B:
1: [ 204  120 -168  196  140  -15  209   41  -24  -46   86 -150 -152   16
 -147  196   96   72  -16]
2: [ -56   40   17  -20   68   -4  335   34  104 -218  227 -173   14  -40
  253   57 -162  188  -48]
3: [ -75  -52 -168   85  -52   53 -134   30  -22   77 -121    9    9   88
 -107   11   62  -47  -22]
4: [   8 -110  -40  -39 -154  186  -63  129 -174  109  -96 -100    8   69
  114  -86  -69  -72   19]
5: [ 252  -77  -40   83  -39   38  -21  171 -205   97 -158  -65 -167   77
  -73   67   56 -119   -4]
6: [-183 -134 -203  -24  -32   75    0  200  -84  -98 -114    7   53  117
   29  -54  -35   82  -72]
7: [-309 -129 -188   -7 -146   89 -255   15  -32  169 -204  139   91  158
  -47 -161   14  -73  -38]
8: [  41  -62 -238   62   56  -29   88  233 -157   -2 -161   54 -165  212
 -106  -10   48   22 -100]
9: [ 20  17 -25  84 -22 -33 -14 -62 111  30   6 -54 -46  47  10  51 -16 -59
 -32]
10: [  79   53   64  170  -32  -69 -147 -215  264    9   46 -115   14  -88
  -59  195   45 -123   13]
11: [-314  -47   26  -21 -136  -60 -184 -198  302   51  -16   76  111   91
  150 -110 -119  -87  -70]
12: [-167  -39  -12   41  107  -99  177   83 -142   16    5  147  -36  -75
  -51   42   74  161  -25]
13: [ -27  -81   31   48  -44  -45  -68   19  -71  125 -107   79  -56   10
  -33   10   41  -70   -9]
14: [-123  -78 -103   59 -172  112 -315  -70   40  166 -152   -4   91   69
  -59  -37   34 -159   13]
15: [ 122   62 -109  103  176 -106  344  114   71 -243  128 -136 -140   41
   25  167  -29  160  -95]
16: [-231 -105  146   16   63 -146   70   17  -40  -47    9  158   64 -206
   13   95   52  137  -12]
17: [ 118   11  -83   88  -11   34   39   44  -24   27  -17 -111  -87   65
  -22   63    7  -38  -18]
18: [ -65 -100   -9   51   -9  -84  -57   69 -111  121 -157  159  -79   42
  -88    1   78  -42  -37]
19: [-113   20  -55   86    4  -96  -40 -116  184   16    4   38  -10   58
  -26   35    2  -22  -63]
20: [-199  -30  -68   -5  -81   20  -52  -51   53  105  -31   49   28  105
   72 -108  -56  -26  -40]
21: [-564  -43 -108  -64  -19  -15   26  -93  200  -83   84  116  225   16
  151 -126 -111  186  -79]
22: [-260  -17  -48  127  -95  -97 -348 -262  245  202 -120  168   77   43
 -157   -8   94 -158  -29]
23: [-140   47    6   52    1  -88   46 -154  271  -62  113  -42   32   13
  101   36  -78   25  -60]
24: [-283   27 -181   20   86  -18  199   15  112 -157  122   -9   70   41
   68   -3  -59  215  -84]
25: [  16   -9   36    0   47  -77  232   75   -1  -71   63  -29 -101   37
  142   14  -90   70  -66]
26: [ -83  -65   -8  126 -112  -31 -346 -144   86  200 -171   95   35    1
 -164   52  114 -189   11]
27: [-275  -45 -172   24  -33   17  -66  -26  157  -78  -13    6  119   86
   24  -25  -45   58  -71]
28: [ -91  -30 -169   49  -54   83  -58   23   15   30  -48  -54   30  100
   -9  -21  -11  -11  -30]
29: [ -79  -50   17   62  100 -102  141   89 -103  -37   -5   86  -36 -102
  -51  102   74  122  -24]
30: [  -8  105 -132  191   74  -46    7 -127  153   -2   71  -65  -12  -25
 -154  164   97   27  -11]
31: [ 14 -23 -22  21   7 -27 116  52  52 -85  29 -77 -52  51 103  32 -76  27
 -59]
32: [-364 -103 -203  -28 -104  118 -130   37  -40   88 -109   91  133  111
   13 -153  -18   39  -32]
33: [ -42   12   98   58  -71  -45  -75 -183  264  -15   78  -97   51  -39
  114   67  -78  -82  -18]
34: [ -96  -27  -58   50  -81   32 -111  -74  119   38  -26  -45   49   47
   29    5  -30  -62  -19]
35: [  60   81   41  105  172 -155  322    3   54 -130  172  -47 -116  -89
   22  176    9  158  -43]
36: [ 56  11 -57 131 -25 -23 -89 -59  63  77 -47 -39 -56  36 -94  87  58 -91
 -16]
37: [-172  -33  -43   17 -161  156 -175 -119  119   54   20 -120  167  -18
  103  -31  -71  -54   27]
38: [-97 -63  90  18  24 -70  86  39 -97  41  -2  81 -22 -98  28  38  24  63
  -1]
39: [-203    1  -65    0   -5   26  110  -20   62  -40   90  -30   61    8
  118  -31  -76  108  -34]
40: [  79  195  -95  166  185  -50  348  -90  193 -205  304 -237  -47  -79
   21  225  -16  193  -29]
41: [  17  -65   47   16   52 -137  140  102   19 -104  -18   21 -100   28
   80   58  -45   33  -85]
42: [-107  -22   77  120  108 -147   61  -44   46  -74   50   64   36 -211
  -88  202  104  115   -2]
43: [-162 -137  163   48  -59  -78 -182  -54    1   67  -94  124   95 -185
  -41   92   76  -42   25]
44: [ 314  165  -91  232  182  -45  286    7   36 -127  186 -248 -160  -79
 -119  307   91   95    2]
45: [-89 -25   3  -4 -42  34  68   1  39 -17  49 -73  24   4 137 -13 -85  33
 -19]
46: [  81   26  -69   66   85  -29  233  109 -129   18   35  -28 -148   45
   -8   45   15   79  -34]
47: [-96 -60  88  37 -13 -49   0  -7 -87 120 -35  94 -13 -84  -6  23  44   4
  12]
48: [-272 -169   96   47  -49  -77 -226  -19  -86  120 -167  231  110 -174
 -122   51  136  -12   25]
49: [  47  -88   80   33  -96  -24 -109   17  -41  117 -114   16  -63   21
   22   10   -1 -131   -9]
50: [ 53 -51   0  27 -37 -48  27  50  23   6 -53 -23 -91  94  67  10 -52 -65
 -60]
51: [-202   15 -134   14   14   77  134    9   61 -104  116  -95   97   -3
  106   -1  -70  154  -28]
52: [-195   17 -263  187   14  -88 -245 -128  173  103 -141  142   10  135
 -285   49  159  -65  -65]
53: [-120  -65  -61   13  -15  -52   11   60  -80  113 -101  134  -74  102
  -14  -68   11   -8  -57]
54: [ -9 -36 -38  13 -43  37  35  48  -2   3 -13 -70 -24  59  82  -4 -60 -17
 -27]
55: [   4  -53  -94   63  -34  -13  -55   55  -10   49 -107   12  -68  112
  -40    3   13  -62  -53]
56: [ 192  103  -18  102  160  -89  380   64   23 -151  185 -158 -167  -12
   58  163  -30  136  -50]
57: [ 79   0 -56  74  -9 -42  22  13  89 -23 -19 -80 -91  99  20  58 -28 -55
 -56]
58: [  44   15 -124   68   63  -27  163  100  -39  -35    5  -46 -119  101
  -13   43    1   53  -60]
59: [-125  -16  -29   23  -58   13  -30  -67  118   14   19  -36   42   34
   83  -14  -63  -16  -30]
60: [  32  -78   31   12 -180  126 -180  -25   14  112  -74 -124   37   28
   95  -18  -64 -159   26]
61: [  47    3   62   29   36 -106  160  -12  230 -218  118 -142  -35    4
  180  113 -131   42  -83]
62: [  15 -142   46   29   93 -153  139  226 -141 -138  -99   93  -98  -51
  -18  122   42   95  -72]
63: [  0 -26   2  79  -3 -65 -13 -13  21  49 -37  26 -56  13 -30  53  27 -36
 -28]
64: [ 152   77 -163  110  134   52  327  149 -109 -134  127 -196 -107    1
  -14  146   16  164  -19]
65: [  32  151   84   84   93 -121  268 -195  385 -228  318 -225  -10  -66
  206  167 -143   98  -56]
66: [-244  -39  -94   96   83  -95    2    6  -59   54  -56  187   22  -57
 -170   56  141  109  -27]
67: [-69 -22 -28   9   9 -73 109  37  12  16 -11  43 -83  99  71 -41 -51  19
 -70]
68: [-106   -1  -86   38    7  -35   59   -3   30   39   -6   36  -45   88
   15  -28  -16   22  -53]
69: [ 52 -63 -77  38 -29   9  17 115 -72  21 -90 -29 -88 101   6   6 -10 -36
 -43]
70: [-164   27   26  -14  -38   46  121 -100  187 -105  182 -146  110  -47
  230    6 -153   89  -19]
71: [-106   66 -107   72   97  -62  199  -28  122 -115  130  -50  -16   19
   32   66  -32  140  -63]
72: [ 62 -43 -15  88 -21 -43 -58  18   6  47 -81  -7 -69  37 -49  70  35 -77
 -29]

[ -19  174   53 -164  139  164 -192  358  186 -216  257   46  -27  -54
  230 -201 -158 -101   35  -35 -170 -207    9 -164 -345 -125  -98   12]  37
[ 205 -106  -54 -119    9 -116  177  -27 -120  180  -64 -110  -63  410
 -118  -77   82 -497   88  264  168   39 -110  -70  240  337  307  -96]  55
[-255  100  -29  101  107  120 -150  106   80 -214  155   46  -41 -221
   59    8 -141  175 -187 -249  -13 -148   11  -48 -250 -364 -181 -165]  54
[ 117   36 -154   32  -46  -12  276 -172 -209  140 -155 -193   26  330
  -37  -22   98 -394   36   58  126  -73   16  -56   74 -126  200 -212]  50
[-300   39  -56  187   58   33 -105   -8   70 -160  120  105  -46 -263
 -110   41 -110  248 -245 -253   82  -76  -13  -23 -177 -262 -170 -229]  69
[-155  215 -127   71   57  169  -66    0  108 -104   67   11   71 -109
  187   -4 -138   75 -146 -204  -99 -130  102  -24 -294 -430 -195 -112]  14
[-286   44  -63  146  100   35 -145   10   66 -150   95   45  -51 -209
  -48   87 -130  275 -232 -232   51  -37   -3   -6 -116 -288 -153 -159]  15
[-213  -40   57  -45  -17   29 -131   23  165 -108  188   91  -65 -170
   94  205   90  287   14 -380  -89   56  190  -14 -167 -289 -132  -43]  38
[  35  218   -9 -210  239 -136 -180  292  -36 -113  -44 -296  -48  158
  -10  -65 -168  213  100  163  -61  -13   13 -205   65  -31  166  193]  11
[ 315   66  -80 -295   84    9   11  162  141  175   48  -18   30  426
  162 -225 -103 -588  117  406  -67   35 -101  -78   68  454  178  124]  51
[-156  323 -294  130   88  -14 -120 -149  198   69  -87   45  172 -102
  -23    8 -321  304 -304    6  -53  119   39   43 -105 -123 -200   20]  7
[ -96   79  -37  -62  156  -68 -178  133   86  -67   53  -47  -48    2
  -39   14 -159  179  -83   27    0   48  -27  -70   31   12    7   49]  71
[ 233 -183   55 -226  -10 -132  163   46 -133  139   -8 -150 -129  436
  -55   -7  214 -473  240  178  118   39  -31 -112  244  282  363  -47]  63
[ 246   17    1 -284 -266  -41  260 -160   86  248    5  -11   70  327
  152   66  367 -294  417 -109 -171  114  337  -97 -113   -7  174   36]  43
[ -82  147   91 -114  183   47 -111  328 -135 -300   76 -283 -114   19
   95  -48  -27  127  119 -136  -51 -255   72 -233 -167 -443   84  -40]  65
[  45   82 -185  150 -109   -9  293 -228 -164  129 -123  -56   63  181
 -160 -108   57 -345  -62   23  170 -108  -12  -64  -62  -92  116 -320]  17
[ -95 -163   82 -107 -108 -108  -53  -41  213   59  197  221  -90  -63
  -83  144  174  103   75 -204   -3  189  113  -16  -22  166    1  -35]  62
[ 242  142 -256 -108  -25    7   93 -142  220  331  -45  127  167  321
   69 -177 -164 -498  -76  352  -29  148  -66   42   28  444   36   39]  6
[  52    3   94  -94   13   71   56  238  -40 -143  192   12  -97   76
   -9 -233   59 -365  117   -3   43 -258  -57 -209 -229    1  103 -211]  60
[ 257  283 -285 -151   57  -14   77  -86  101  274 -169 -117  189  404
  149 -132 -191 -332    5  356  -98  109   24  -21   64  188   94  148]  27
[  52  265 -199   60  -77  -19  178 -146  -31  104 -110  -40  136  110
  -95 -158  -41 -130  -19   44   18  -67   75 -109 -184 -102   37 -155]  45
[ 262 -167  109 -314  -30 -191  141  114 -106  124   18 -152 -143  438
  -89  -30  260 -389  352  183   74   70   20 -172  225  346  410   25]  26
[-166 -105   75  -68  106   33 -136  119   49 -143  154  -34 -138  -39
  112  174   39  116  -11 -236  -17   -9   63  -22  -15 -242  -29  -53]  41
[-163  -26   37   41  131    2  -90  150  -69 -192  103  -73 -132  -51
  -75   11  -47   67  -88 -116  100 -124  -63 -100  -34 -185   30 -165]  57
[-121  212  -38  -48  170  -37 -146  166  -28 -170   -7 -208  -20  -28
   12   17 -133  317   -8  -82  -60  -67   79 -143  -81 -319   11   39]  23
[ 157 -141   55 -159   39 -182   92  112 -125   69   15 -109 -147  319
 -215  -96  111 -344  144  227  179   18 -124 -156  222  376  340  -80]  25
[-270 -164   41  108  110  115 -115   78   12 -196  194   53 -164 -141
   62  145  -21   22 -195 -288  102 -107  -52   28  -53 -298 -108 -236]  1
[-131  -39   68  -41  154   33 -118  203  -57 -206  120 -124 -152    1
   59   56  -16   41  -16 -148   38 -131  -15 -101  -31 -260   33 -101]  9
[-186  -59 -123  292 -154  116  252 -295 -103    2   22   92    1  -77
  -80   60  132 -207 -173 -334  171 -158   45   23 -202 -399  -92 -486]  5
[-155  260  -67   44   69   33 -124  126  123 -158  113   63   39 -201
  -54 -150 -181  217 -104 -109  -51 -126   39 -142 -324 -188 -136  -93]  2
[-141  -60   63   -4   66  -51  -52  117  -50 -141  112  -44 -134  -46
 -109   26   38   79   -9 -142   92  -73  -12 -116  -35 -118   66 -149]  36
